Below is a small trained network, with its code and all its weights. Each question gives an input and a class and asks what happens when units are switched off, that is, made to give their printed mean instead of their output.

import numpy as np


def w(rows, s, z=0):
    codes = np.array(rows[::2]) - 128.0
    scale = np.full(codes.shape[1], s)
    scale[-1] = z or s
    return codes * scale


def f(y):
    return np.maximum(y, 0)


def log_softmax(a):
    a = a - a.max(-1, keepdims=True)
    return a - np.log(np.exp(a).sum(-1, keepdims=True))


def net(x, mask):
    res = np.array(x, float).reshape(1, 3) / 4 @ E
    y = f(res @ A[0][:, :-1].T + A[0][:, -1])
    res = res + np.where(mask, y, B[0][:, -1]) @ B[0][:, :-1]
    return log_softmax(res[-1] @ U[:, :-1].T + U[:, -1])


A, B = {}, {}
E = w([
[137,154,220,57,208,192],'x0',
[148,57,220,187,112,100],'x1',
[96,118,107,131,254,22],'x2',
],0.012)
A[0] = w([
[70,183,15,80,158,158,113],'neuron 0',
[166,119,65,159,73,32,29],'neuron 1',
[71,104,128,174,98,114,186],'neuron 2',
[169,160,172,92,177,133,55],'neuron 3',
[201,139,138,79,29,219,71],'neuron 4',
[109,118,157,95,200,168,20],'neuron 5',
[97,156,104,109,223,45,30],'neuron 6',
[64,82,32,169,102,102,119],'neuron 7',
[129,5,181,161,102,101,70],'neuron 8',
[139,191,76,79,85,164,170],'neuron 9',
[182,31,214,172,127,115,49],'neuron 10',
[70,133,122,118,205,55,206],'neuron 11',
[155,195,202,130,190,151,254],'neuron 12',
],0.012,0.0064)
B[0] = w([
[159,131,133,100,255,125,244],'neuron 0',
[175,211,169,133,107,189,208],'neuron 1',
[159,133,148,182,161,125,182],'neuron 2',
[179,180,201,139,122,135,176],'neuron 3',
[65,153,103,180,104,84,245],'neuron 4',
[146,201,174,137,100,126,176],'neuron 5',
[65,133,99,150,97,77,227],'neuron 6',
[175,162,168,166,97,150,227],'neuron 7',
[130,145,85,97,201,136,191],'neuron 8',
[115,104,87,150,184,131,220],'neuron 9',
[112,167,44,92,215,88,194],'neuron 10',
[91,106,94,192,106,117,247],'neuron 11',
[173,127,157,202,123,148,231],'neuron 12',
],0.012,0.015)
U = w([
[254,181,193,170,107,151,111],'0',
[172,130,67,73,225,121,127],'1',
[49,118,97,183,77,110,129],'2',
[209,36,123,190,141,154,246],'3',
[109,79,144,69,67,138,101],'4',
[181,62,123,76,115,147,93],'5',
[144,55,134,30,65,89,101],'6',
],0.01,0.013)

Each question gives the input, the list of numbers given to net, and the class t.
The units are the neurons (one row each of A and B). Each row of codes is followed by its name. A weight is (code - 128) times the scale printed after its matrix; where a second scale follows, it is the last column's (A, B and U).
mask holds one flag per neuron, in row order. A switched-off neuron (its flag False) gives its mean, the last column of its row in B, instead of its output. The means were averaged over made-up inputs and are rounded, as every weight is.
A unit's drop is (log p(t) with every unit on - log p(t) with that unit switched off) / (log p(t) with every unit on - log p(t) with every unit switched off).
The circuit of an input: a set's keep is (log p(t) with only the set's units on - log p(t) with every unit switched off) / (log p(t) with every unit on - log p(t) with every unit switched off). Starting from the 12 units with the biggest drops (on a tie, the unit counted first), units are removed one at a time, each time the one whose removal leaves the highest keep (on an exact tie, the one counted first), for as long as the keep stays at least 0.8.
units of the circuit, in order: the units of the circuit, biggest drop first
most important unit: the unit with the biggest drop
top k neurons: the k neurons with the biggest drops, biggest first
drop of u: that unit's drop, to one decimal
input [5,-8,-6], class 1: most important unit => neuron 0
input [-2,-7,8], class 2: top 4 neurons => neuron 6; neuron 11; neuron 10; neuron 8
input [-8,-8,7], class 0: top 3 neurons => neuron 7; neuron 1; neuron 0
input [6,1,6], class 0: top 3 neurons => neuron 3; neuron 12; neuron 4
input [2,-3,-3], class 3: units of the circuit, in order => neuron 10; neuron 1
input [-2,7,-6], class 1: top 2 neurons => neuron 10; neuron 8
input [2,-3,2], class 3: top 2 neurons => neuron 10; neuron 8
input [8,-7,-1], class 0: top 3 neurons => neuron 12; neuron 3; neuron 5
input [-8,0,-7], class 0: top 4 neurons => neuron 1; neuron 7; neuron 6; neuron 11
input [8,7,8], class 0: top 4 neurons => neuron 3; neuron 12; neuron 5; neuron 4
input [4,6,8], class 2: top 2 neurons => neuron 11; neuron 6
input [3,3,-3], class 3: top 2 neurons => neuron 1; neuron 6
input [0,1,0], class 3: top 3 neurons => neuron 4; neuron 1; neuron 6
input [3,8,-6], class 1: units of the circuit, in order => neuron 10
input [-5,-2,-8], class 2: drop of neuron 4 => 2.0
input [-5,7,0], class 1: drop of neuron 8 => 0.5
input [2,5,-1], class 1: drop of neuron 10 => 0.4
